(40): [-1.40  0.58  0.90 -3.80]
(126): [ 0.88  1.76 -8.79  0.62]
(90): [ 0.88 -2.39 -8.79  0.62]
(26): [ 4.11 -1.36 -1.75 -0.16]
back: [1.76 0.88]	(126)
back: [-3.80  0.90  0.58]	(40)

(44): [-0.90 -2.32 -1.38 -4.55 -0.98]
(32): [-1.38 -4.57  0.57 -2.73 -0.98]
(113): [-0.90 -1.38 -4.55 -3.76 -5.76]
(21): [-0.90 -1.38 -4.55 -2.32  3.28]
back: [-3.76 -4.55 -1.38 -0.90]	(113)
back: [-2.32 -4.55 -1.38]	(21)
asked: [-0.90 -1.38 -4.55 -3.76 -5.76]	(113)
back: [-2.32 -0.90]	(44)
back: [-0.98 -2.73  0.57]	(32)

(128): [ 3.98 -4.20  2.79 -2.50 -5.39  4.01 -4.12  6.62  5.82  6.27  0.19 -6.67
 -4.62  1.94  1.46 -3.32  0.75 -2.75  2.66  0.93 -0.86  5.15  6.38 -3.96
  0.87  6.78 -3.69 -3.09 -0.98 -3.20  1.69  0.46  4.16 -6.72  0.11 -2.24
  6.43 -1.71  2.94 -2.48  3.70  3.94 -2.70  4.02 -1.25  1.42 -6.33 -5.00
  0.40  2.84  0.92 -0.86 -5.79  2.61  5.38]
(71): [ 2.56  5.91  4.40 -1.41 -4.71 -6.59  4.28 -5.56 -4.82 -5.73  6.62 -5.77
 -4.12  5.86  6.81  1.85  6.29 -6.65 -3.49  6.68 -1.73 -3.11  1.47  3.67
 -2.53  6.21  0.79  0.02 -3.06 -5.04  2.36  3.06  1.47 -5.63  4.71 -3.31
  5.01 -4.13 -4.23  6.78  1.98  1.81 -2.49 -3.80  1.18 -3.48  2.83 -3.72
 -2.48  4.00 -5.24  2.51  5.06  0.31 -0.01]
(192): [-0.66 -5.21 -0.79  5.05 -0.77 -5.30  6.72  5.11  5.88 -4.78  1.06 -4.87
  4.43 -3.78 -2.67 -4.73  0.42  4.15 -1.43 -4.12  2.17 -4.44  5.60  1.56
 -2.67  2.36 -5.18 -1.16 -3.05 -5.12  6.09  5.79 -3.09 -0.66  3.44 -0.53
 -5.69  3.48  1.91  5.97 -3.62 -1.26  6.28 -2.74  3.25  6.42  3.53 -1.09
 -1.93 -6.04  0.19  2.44 -2.84 -1.97 -6.48]
(144): [-5.13  5.48 -6.57 -1.78  2.47 -2.40 -6.12 -0.95 -2.22 -1.15  4.40 -6.70
 -1.30  3.70 -5.74 -6.18 -4.81 -5.26 -3.91  6.61 -6.80 -5.13  2.84  4.29
 -6.43 -0.11 -1.02  2.70  4.27 -3.25 -6.64  0.10  6.08 -5.63  4.68  3.23
  4.23  5.13 -2.51 -1.13  2.70 -0.63 -1.65  3.18 -1.75  4.97  4.89  0.84
 -3.59  3.42  5.38  3.05 -1.88  2.37 -4.76]
(87): [-6.59  4.28 -5.54 -4.82 -5.73  6.62 -5.77 -4.12  5.86  6.81  1.85  6.29
  4.70 -5.06 -6.01 -4.64  3.03 -5.53  0.65 -6.62  6.05 -1.59  2.69  6.50
 -2.91 -5.62 -6.38  4.39  3.74 -5.09 -1.78  5.27  0.42  2.14  1.06 -3.24
 -2.08 -6.67 -2.17  1.75 -5.18 -5.77 -3.18  2.02  2.11 -6.41  2.59  3.84
 -0.79  2.66  4.56  6.05 -1.45  3.37 -2.39]
(67): [ 0.70 -3.82  2.88 -5.64 -3.42  5.46  0.32  5.86  5.39  0.20 -2.68  2.93
 -1.34 -4.31  0.67 -3.37  4.79  3.08 -6.64 -2.40 -5.04  5.54 -6.89  4.43
  1.79  5.29  5.82 -0.69 -5.36  2.47  4.71  4.64 -3.87  4.81  2.07  1.88
  4.40  5.14  3.49  0.83  6.20 -2.92  2.18  4.72  1.78  0.24 -6.28  2.57
  0.08  3.46  3.49 -3.19  3.48  4.72 -5.03]
(110): [ 4.10  2.09  5.04 -5.59  3.34 -4.49  6.06 -6.35  4.57  3.53 -5.47  4.53
  2.14  0.74 -6.37  3.38 -6.51  6.01 -5.93  6.73 -1.51 -5.07  3.99  3.82
  1.11 -3.21 -6.73  3.76 -6.35  2.15 -5.71 -2.40  6.21 -3.62 -1.35  6.38
  2.49  0.87  4.51 -4.07 -2.52  2.20 -2.19 -3.82  5.95  5.58 -6.32 -5.40
  3.88 -1.08  6.05  4.56 -0.75  5.24  0.17]
(11): [-1.81 -0.60  3.20 -1.42 -2.07  0.53 -6.65 -2.23 -0.44 -6.42  3.23  1.83
  4.27  5.87 -1.29 -3.10  2.81  5.44  0.71 -0.10  2.63 -5.69  4.75  4.01
  4.18  1.28 -5.20 -0.32  0.99 -3.03 -0.80  0.35  2.69 -5.69 -4.22 -4.48
  1.38 -6.78 -2.72  3.46  5.54 -1.13  5.82  5.40  0.87 -6.59 -1.10  0.41
 -4.15  3.65 -2.15  2.74 -6.41  1.61  5.97]
(89): [ 3.48 -1.00 -0.20 -1.53 -3.70 -1.83 -0.97  6.53  5.51 -0.11 -2.58  6.50
 -4.62  5.60 -5.10  4.59  3.07  6.46 -3.10 -3.99  5.77 -6.62 -0.89 -0.18
  1.26  5.40 -4.27  4.07  5.09 -5.24 -6.37  3.55  3.41 -4.55 -0.02 -6.71
 -5.08 -1.21 -0.66 -0.80  6.00 -5.34  5.10  6.17  4.71 -1.12 -2.64 -5.46
  1.14  6.66  5.15 -3.20  0.25 -2.94  2.91]
(173): [-1.81 -0.60  3.20 -1.42 -2.07  0.53 -6.65 -2.23 -0.44 -6.42  3.23  1.83
  4.27  5.87 -1.29 -3.10  2.81  5.44  0.71 -0.10  2.63 -5.69  4.75  4.01
  4.18  1.28 -5.20 -0.32  0.99 -3.03 -0.80  0.35  2.69 -5.69 -4.22 -4.48
  1.38 -6.78 -2.72  3.46  5.54 -1.13  5.82  5.40  0.87 -6.59 -1.10  0.41
 -4.15  3.65 -2.15  2.74  6.22 -2.31  1.72]
(137): [-1.35  6.19  0.16 -6.30  2.86 -2.23 -2.44  4.59 -4.77 -1.91 -5.00  6.11
  4.76 -1.56 -6.72 -5.03  6.00  5.37 -5.63  1.00  2.02  0.14 -0.28 -4.32
 -1.99 -4.59 -6.41 -4.03  5.98  3.67 -2.64 -4.54  5.21 -6.22  3.31 -4.47
  2.11 -0.58 -0.98 -2.58 -1.15  4.07  5.16 -3.71  4.59 -0.95  6.41 -2.21
 -1.46  2.37  6.19  5.52 -0.25 -1.36 -4.94]
(219): [-1.81 -0.60  3.20 -1.42 -2.07  0.53 -6.65 -2.23 -0.44 -6.42  3.23  1.83
  4.27  5.87 -1.29 -3.10  2.81  5.44  0.71 -0.10  2.63 -5.69  4.75  4.01
  4.18  1.28 -5.20 -0.32  0.99 -3.03 -0.80  0.35  2.69 -5.69 -4.22 -4.48
  1.38 -6.78 -2.72  3.46  5.54 -1.13  0.72  5.50 -3.01  0.65  2.91  2.40
  0.68 -3.85  5.85  4.39 -2.50  6.19 -4.06]
back: [-1.51  6.73 -5.93  6.01 -6.51]	(110)
back: [ 5.98 -4.03]	(137)
back: [ 6.29  1.85  6.81  5.86 -4.12 -5.77  6.62 -5.73 -4.82 -5.56  4.28 -6.59]	(71)
asked: [-1.81 -0.60  3.20 -1.42 -2.07  0.53 -6.65 -2.23 -0.44 -6.42  3.23  1.83
  4.27  5.87 -1.29 -3.10  2.81  5.44  0.71 -0.10  2.63 -5.69  4.75  4.01
  4.18  1.28 -5.20 -0.32  0.99 -3.03 -0.80  0.35  2.69 -5.69 -4.22 -4.48
  1.38 -6.78 -2.72  3.46  5.54 -1.13  0.72  5.50 -3.01  0.65  2.91  2.40
  0.68 -3.85  5.85  4.39 -2.50  6.19 -4.06]	(219)
asked: [ 4.10  2.09  5.04 -5.59  3.34 -4.49  6.06 -6.35  4.57  3.53 -5.47  4.53
  2.14  0.74 -6.37  3.38 -6.51  6.01 -5.93  6.73 -1.51 -5.07  3.99  3.82
  1.11 -3.21 -6.73  3.76 -6.35  2.15 -5.71 -2.40  6.21 -3.62 -1.35  6.38
  2.49  0.87  4.51 -4.07 -2.52  2.20 -2.19 -3.82  5.95  5.58 -6.32 -5.40
  3.88 -1.08  6.05  4.56 -0.75  5.24  0.17]	(110)

